Below is a small trained network, with its code and all its weights. Each question gives an input and a class and asks what happens when units are switched off, that is, made to give their printed mean instead of their output.

import numpy as np


def w(rows, s, z=0):
    codes = np.array(rows[::2]) - 128.0
    scale = np.full(codes.shape[1], s)
    scale[-1] = z or s
    return codes * scale


def norm(h):
    return h / np.sqrt((h * h).mean(-1, keepdims=True) + 1e-5)


def f(y):
    return np.maximum(y, 0)


def log_softmax(a):
    a = a - a.max(-1, keepdims=True)
    return a - np.log(np.exp(a).sum(-1, keepdims=True))


def net(x, mask):
    res = np.array(x, float).reshape(1, 8) / 4 @ E
    u = 0
    for l in range(3):
        y = f(norm(res) @ A[l][:, :-1].T + A[l][:, -1])
        res = res + np.where(mask[u : u + 3], y, B[l][:, -1]) @ B[l][:, :-1]
        u += 3
    return log_softmax(norm(res)[-1] @ U[:, :-1].T + U[:, -1])


A, B = {}, {}
E = w([
[129,128,130,135,127,127,125],'x0',
[191,63,90,140,119,245,80],'x1',
[110,117,119,138,123,123,141],'x2',
[115,90,252,136,51,159,178],'x3',
[161,150,155,117,142,130,96],'x4',
[67,252,119,160,116,242,117],'x5',
[207,156,126,204,73,118,198],'x6',
[109,117,118,142,136,131,145],'x7',
],0.0036)
A[0] = w([
[162,182,1,152,216,82,90,2],'L0N0',
[224,169,101,220,84,106,198,32],'L0N1',
[112,176,135,115,117,71,147,16],'L0N2',
],0.0062,0.0046)
B[0] = w([
[135,110,198,72,51,175,219,252],'L0N0',
[38,88,129,27,180,142,29,244],'L0N1',
[122,152,126,149,255,68,138,150],'L0N2',
],0.0096,0.003)
A[1] = w([
[123,195,147,140,156,45,187,98],'L1N0',
[107,253,96,183,127,190,132,4],'L1N1',
[117,202,161,184,135,113,158,95],'L1N2',
],0.0061,0.0029)
B[1] = w([
[182,140,114,187,203,219,139,253],'L1N0',
[127,140,71,143,1,3,54,240],'L1N1',
[176,100,133,157,128,122,150,197],'L1N2',
],0.0062,0.002)
A[2] = w([
[232,49,37,186,97,229,89,87],'L2N0',
[190,56,86,148,142,40,120,5],'L2N1',
[254,4,111,89,154,41,183,1],'L2N2',
],0.0051,0.0029)
B[2] = w([
[147,161,146,159,242,2,208,223],'L2N0',
[128,196,108,193,48,136,7,167],'L2N1',
[86,220,65,166,55,197,100,252],'L2N2',
],0.0066,0.0034)
U = w([
[119,193,51,189,5,131,34,111],'0',
[154,89,183,95,57,175,215,253],'1',
[40,83,108,45,200,128,18,69],'2',
[177,167,107,210,254,69,162,79],'3',
],0.0086,0.0036)

Each question gives the input, the list of numbers given to net, and the class t.
The units are the neurons (one row each of A and B). Each row of codes is followed by its name. A weight is (code - 128) times the scale printed after its matrix; where a second scale follows, it is the last column's (A, B and U).
mask holds one flag per neuron, layer by layer. A switched-off neuron (its flag False) gives its mean, the last column of its row in B, instead of its output. The means were averaged over made-up inputs and are rounded, as every weight is.
A unit's drop is (log p(t) with every unit on - log p(t) with that unit switched off) / (log p(t) with every unit on - log p(t) with every unit switched off).
The circuit of an input: a set's keep is (log p(t) with only the set's units on - log p(t) with every unit switched off) / (log p(t) with every unit on - log p(t) with every unit switched off). Starting from all 9 units, units are removed one at a time, each time the one whose removal leaves the highest keep (on an exact tie, the one counted first), for as long as the keep stays at least 0.8.
circuit, biggest first: the units of the circuit, biggest drop first
k most important neurons: the k neurons with the biggest drops, biggest first
k most important neurons of layer l: the k neurons of layer l with the biggest drops, biggest first
drop when u is switched off: that unit's drop, to one decimal
input [8,7,8,4,-6,-1,7,5], class 2: 3 most important neurons -> [L0N1, L0N0, L1N0]
input [-4,2,-7,1,-1,-7,-3,-6], class 0: 2 most important neurons -> [L0N1, L2N2]
input [5,-3,-6,-7,8,6,-7,-6], class 1: circuit, biggest first -> [L0N0, L0N1]
input [4,7,3,-5,-6,-1,-4,4], class 3: circuit, biggest first -> [L2N0]
input [3,8,-3,3,-7,1,-5,7], class 3: circuit, biggest first -> [L2N0, L0N1]
input [5,-8,-2,5,-1,-2,-5,7], class 3: circuit, biggest first -> [L0N1, L0N0, L1N0]
input [2,-8,-4,4,-2,2,-5,1], class 3: 4 most important neurons -> [L0N1, L0N0, L1N0, L0N2]
input [2,4,4,-3,6,-6,-4,-2], class 0: circuit, biggest first -> [L0N1, L2N2]
input [0,-6,-8,-6,-6,4,-2,1], class 1: 2 most important neurons of layer 0 -> [L0N0, L0N1]
input [1,7,-3,-7,5,-6,-1,4], class 1: 4 most important neurons -> [L0N0, L1N1, L1N0, L0N2]
input [-7,-2,0,5,-2,-5,3,7], class 0: circuit, biggest first -> [L0N0, L2N2]
input [-3,-8,4,-6,1,-4,8,3], class 2: 2 most important neurons -> [L0N1, L2N0]
input [-2,-5,4,-3,-6,6,7,4], class 2: 2 most important neurons -> [L0N1, L2N2]
input [5,8,-1,-3,4,-2,8,-3], class 2: 2 most important neurons -> [L0N1, L1N0]
input [-8,3,-2,-7,-5,-8,-6,-6], class 0: 2 most important neurons of layer 2 -> [L2N2, L2N1]
input [5,5,-2,6,5,6,8,1], class 2: most important neuron of layer 2 -> [L2N2]
input [-8,-1,3,-2,-5,-8,-5,-2], class 0: 3 most important neurons -> [L0N1, L2N2, L2N1]
input [5,5,-7,4,5,-2,0,-7], class 3: 2 most important neurons -> [L2N0, L0N0]
input [-6,-6,1,0,2,-7,8,-5], class 2: 2 most important neurons of layer 1 -> [L1N1, L1N2]
input [-5,-6,1,-2,3,-8,7,7], class 0: 2 most important neurons -> [L2N2, L2N1]
input [2,-6,-8,-7,-2,-2,7,-2], class 1: most important neuron -> [L0N0]
input [0,-8,-2,-8,7,7,-5,2], class 1: 2 most important neurons of layer 2 -> [L2N2, L2N1]
input [4,6,3,-7,4,-8,-8,-3], class 0: 4 most important neurons -> [L2N2, L0N1, L2N1, L1N0]
input [-6,-6,3,5,8,-1,-5,-5], class 3: 2 most important neurons -> [L0N1, L0N0]
input [1,-8,-3,-3,5,-3,8,3], class 2: 2 most important neurons -> [L0N1, L2N0]
input [-2,7,7,0,-6,4,-6,5], class 3: drop when L2N0 is switched off -> 0.8
input [8,-3,-2,1,8,-8,6,-5], class 0: drop when L2N2 is switched off -> 0.2
input [6,2,1,-4,8,0,7,-2], class 2: drop when L0N1 is switched off -> 1.2
input [4,3,-3,-2,-2,0,6,4], class 2: drop when L2N1 is switched off -> 0.0
input [-1,-8,1,-1,-7,3,4,2], class 3: most important neuron -> [L1N0]
